Here is a tiny trained network, its code and every weight. The questions are about switching its units off for an input and a class, where a switched-off unit gives its printed mean instead of its output.

import numpy as np


def w(rows, s, z=0):
    codes = np.array(rows[::2]) - 128.0
    scale = np.full(codes.shape[1], s)
    scale[-1] = z or s
    return codes * scale


def norm(h):
    return h / np.sqrt((h * h).mean(-1, keepdims=True) + 1e-5)


def f(y):
    return y / 2 * (1 + np.tanh(0.7978845608 * (y + 0.044715 * y**3)))


def log_softmax(a):
    a = a - a.max(-1, keepdims=True)
    return a - np.log(np.exp(a).sum(-1, keepdims=True))


def net(x, mask):
    res = np.array(x, float).reshape(1, 3) / 4 @ E
    u = 0
    for l in range(3):
        y = f(norm(res) @ A[l][:, :-1].T + A[l][:, -1])
        res = res + np.where(mask[u : u + 12], y, B[l][:, -1]) @ B[l][:, :-1]
        u += 12
    return log_softmax(norm(res)[-1] @ U[:, :-1].T + U[:, -1])


A, B = {}, {}
E = w([
[112,173,235,188,123,80,138,138,175,102,85,2],'x0',
[100,41,163,238,45,160,35,193,105,43,134,165],'x1',
[144,126,129,165,164,202,145,58,128,38,72,214],'x2',
],0.0034)
A[0] = w([
[174,155,211,63,165,121,165,62,140,178,100,25,61],'0.n0',
[140,189,98,40,206,147,137,73,164,92,12,184,25],'0.n1',
[155,131,177,192,112,142,77,110,159,49,64,148,141],'0.n2',
[105,161,161,107,130,92,110,97,162,143,96,82,77],'0.n3',
[87,148,141,230,207,196,98,127,85,40,82,187,117],'0.n4',
[188,189,115,80,193,118,199,84,187,129,171,162,26],'0.n5',
[166,190,182,93,191,55,119,130,162,81,169,107,50],'0.n6',
[179,115,11,85,127,127,23,166,109,119,133,158,130],'0.n7',
[133,199,77,117,126,43,142,193,136,162,120,147,96],'0.n8',
[136,81,162,253,155,37,59,69,61,92,81,130,69],'0.n9',
[136,139,101,70,131,107,138,139,100,251,101,98,7],'0.n10',
[128,196,161,199,83,51,139,146,198,69,103,60,55],'0.n11',
],0.0037,0.0012)
B[0] = w([
[138,129,111,142,214,179,156,160,156,144,116,140,242],'0.n0',
[136,98,63,108,41,145,119,157,91,118,129,100,226],'0.n1',
[103,210,73,70,136,102,156,189,206,65,220,171,230],'0.n2',
[127,87,165,207,126,127,97,147,157,166,196,112,162],'0.n3',
[101,154,180,156,169,59,122,160,217,151,115,248,252],'0.n4',
[154,100,46,69,55,88,119,116,118,117,132,153,202],'0.n5',
[123,92,211,107,120,102,145,156,32,152,90,193,161],'0.n6',
[107,75,111,210,163,171,131,180,107,172,149,107,203],'0.n7',
[190,186,159,189,135,89,167,126,133,138,171,134,154],'0.n8',
[185,189,120,2,138,100,124,130,106,104,139,149,200],'0.n9',
[99,169,165,87,112,85,163,123,174,97,149,199,180],'0.n10',
[71,70,144,128,106,196,46,129,24,123,113,114,237],'0.n11',
],0.0041,0.0032)
A[1] = w([
[60,158,184,91,108,103,148,102,254,69,72,196,31],'1.n0',
[159,99,98,125,164,131,153,106,223,170,68,127,111],'1.n1',
[125,116,207,92,209,143,145,103,91,174,104,85,56],'1.n2',
[152,140,74,150,111,134,97,163,151,192,150,147,126],'1.n3',
[185,153,101,68,178,60,190,49,148,200,119,170,138],'1.n4',
[101,147,194,155,124,135,130,147,150,166,65,76,2],'1.n5',
[178,101,122,109,150,112,187,47,143,1,117,192,130],'1.n6',
[50,105,163,49,136,111,72,166,66,171,106,43,135],'1.n7',
[180,153,55,106,76,137,140,40,123,142,70,132,10],'1.n8',
[154,39,31,85,66,139,149,102,124,98,150,149,176],'1.n9',
[135,199,163,52,117,33,129,95,220,154,165,194,164],'1.n10',
[136,141,127,47,186,121,149,170,61,126,173,163,78],'1.n11',
],0.0039,0.001)
B[1] = w([
[146,131,146,115,26,127,165,222,147,142,54,151,231],'1.n0',
[93,66,168,100,90,139,23,89,110,155,110,115,145],'1.n1',
[101,153,114,168,199,118,147,173,69,158,150,193,160],'1.n2',
[135,52,212,83,199,137,151,110,193,160,102,65,185],'1.n3',
[229,19,77,159,99,93,132,124,132,112,224,160,245],'1.n4',
[97,173,198,113,168,95,166,88,59,149,112,144,148],'1.n5',
[76,130,117,100,29,80,48,185,144,66,153,24,215],'1.n6',
[75,162,154,135,168,56,187,62,140,119,194,67,229],'1.n7',
[93,134,135,109,67,131,196,38,39,133,121,115,151],'1.n8',
[182,145,177,112,245,61,147,99,98,112,16,77,243],'1.n9',
[179,169,161,229,100,185,59,164,177,106,187,208,252],'1.n10',
[164,113,252,172,100,74,129,163,149,83,134,113,183],'1.n11',
],0.0036,0.0027)
A[2] = w([
[152,140,106,130,162,122,126,113,148,176,97,170,119],'2.n0',
[50,218,116,152,42,109,101,152,142,63,135,168,123],'2.n1',
[124,159,136,168,115,142,130,134,142,81,169,178,124],'2.n2',
[82,102,103,102,125,98,149,136,151,198,171,63,106],'2.n3',
[112,99,125,154,160,197,82,154,131,97,84,219,167],'2.n4',
[151,127,83,77,112,122,152,53,72,89,132,78,32],'2.n5',
[83,105,127,128,110,123,91,98,125,101,175,86,152],'2.n6',
[104,73,118,127,169,123,106,116,101,159,161,147,173],'2.n7',
[183,140,105,65,98,114,126,1,109,90,115,125,12],'2.n8',
[114,151,157,181,181,136,175,76,103,158,106,96,4],'2.n9',
[168,127,107,92,55,134,149,42,90,119,107,132,112],'2.n10',
[101,216,155,136,78,81,93,86,109,95,172,68,135],'2.n11',
],0.0057,0.0012)
B[2] = w([
[128,150,167,163,110,161,73,73,138,106,175,122,139],'2.n0',
[112,139,89,17,124,89,95,134,166,99,123,117,255],'2.n1',
[114,109,106,119,176,84,211,142,163,131,129,136,185],'2.n2',
[101,111,97,161,103,163,124,179,177,43,80,176,180],'2.n3',
[206,247,172,106,79,156,129,78,111,209,78,54,217],'2.n4',
[130,124,86,29,147,94,98,154,62,113,110,116,159],'2.n5',
[124,85,96,85,171,175,139,87,140,116,119,156,155],'2.n6',
[84,197,127,193,81,151,134,79,127,106,90,97,175],'2.n7',
[95,75,116,156,173,122,169,186,85,158,60,109,167],'2.n8',
[90,165,146,86,143,114,132,170,113,151,79,138,151],'2.n9',
[109,68,106,133,201,92,131,176,104,152,107,107,159],'2.n10',
[177,96,109,78,135,188,122,3,67,129,155,167,190],'2.n11',
],0.0047,0.0049)
U = w([
[212,179,143,205,75,218,94,35,94,217,55,71,139],'0',
[226,90,144,207,138,56,218,167,209,172,253,212,152],'1',
[46,42,67,244,74,192,122,207,206,58,133,104,4],'2',
[51,197,253,153,219,92,222,106,41,168,143,102,64],'3',
[177,19,32,75,177,56,195,158,18,131,54,101,189],'4',
[64,58,149,53,107,175,69,14,82,24,212,97,67],'5',
[159,227,137,39,41,90,100,224,253,56,87,171,217],'6',
],0.0077,0.0013)

Each question gives the input, the list of numbers given to net, and the class t.
The units are the neurons (one row each of A and B). Each row of codes is followed by its name. A weight is (code - 128) times the scale printed after its matrix; where a second scale follows, it is the last column's (A, B and U).
mask holds one flag per neuron, layer by layer. A switched-off neuron (its flag False) gives its mean, the last column of its row in B, instead of its output. The means were averaged over made-up inputs and are rounded, as every weight is.
A unit's drop is (log p(t) with every unit on - log p(t) with that unit switched off) / (log p(t) with every unit on - log p(t) with every unit switched off).
The circuit of an input: a set's keep is (log p(t) with only the set's units on - log p(t) with every unit switched off) / (log p(t) with every unit on - log p(t) with every unit switched off). Starting from the 12 units with the biggest drops (on a tie, the unit counted first), units are removed one at a time, each time the one whose removal leaves the highest keep (on an exact tie, the one counted first), for as long as the keep stays at least 0.8.
units of the circuit, in order: the units of the circuit, biggest drop first
k most important neurons: the k neurons with the biggest drops, biggest first
top k neurons in layer l: the k neurons of layer l with the biggest drops, biggest first
drop when u is switched off: that unit's drop, to one decimal
input [-7,6,4], class 0: units of the circuit, in order : (2.n4)
input [7,-8,4], class 4: top 2 neurons in layer 0 : (0.n4, 0.n5)
input [-4,-8,-3], class 1: units of the circuit, in order : (1.n10, 1.n4)
input [5,-3,4], class 3: units of the circuit, in order : (0.n11, 1.n2)
input [2,-2,-7], class 3: 2 most important neurons : (0.n2, 0.n4)
input [-4,6,-5], class 2: top 3 neurons in layer 0 : (0.n4, 0.n0, 0.n11)
input [5,-5,6], class 4: 2 most important neurons : (0.n1, 0.n5)
input [-4,1,-7], class 2: 2 most important neurons : (0.n7, 2.n3)
input [5,0,2], class 3: top 2 neurons in layer 1 : (1.n6, 1.n7)
input [5,-8,-2], class 1: 3 most important neurons : (1.n4, 0.n5, 0.n10)
input [-7,5,7], class 6: 2 most important neurons : (0.n4, 1.n6)
input [-5,3,-4], class 2: top 2 neurons in layer 2 : (2.n3, 2.n11)
input [8,-3,5], class 3: 2 most important neurons : (0.n11, 0.n10)
input [1,3,-6], class 5: most important neuron : (2.n11)
input [-3,0,-8], class 1: 3 most important neurons : (0.n10, 0.n11, 0.n8)
input [-7,8,-6], class 0: 2 most important neurons : (2.n4, 1.n6)
input [-7,-7,-6], class 1: 2 most important neurons : (0.n10, 1.n10)
input [2,-6,4], class 4: drop when 2.n3 is switched off : 0.0
input [4,-8,-4], class 1: drop when 1.n4 is switched off : 0.2
input [-6,5,0], class 0: drop when 2.n4 is switched off : 0.2
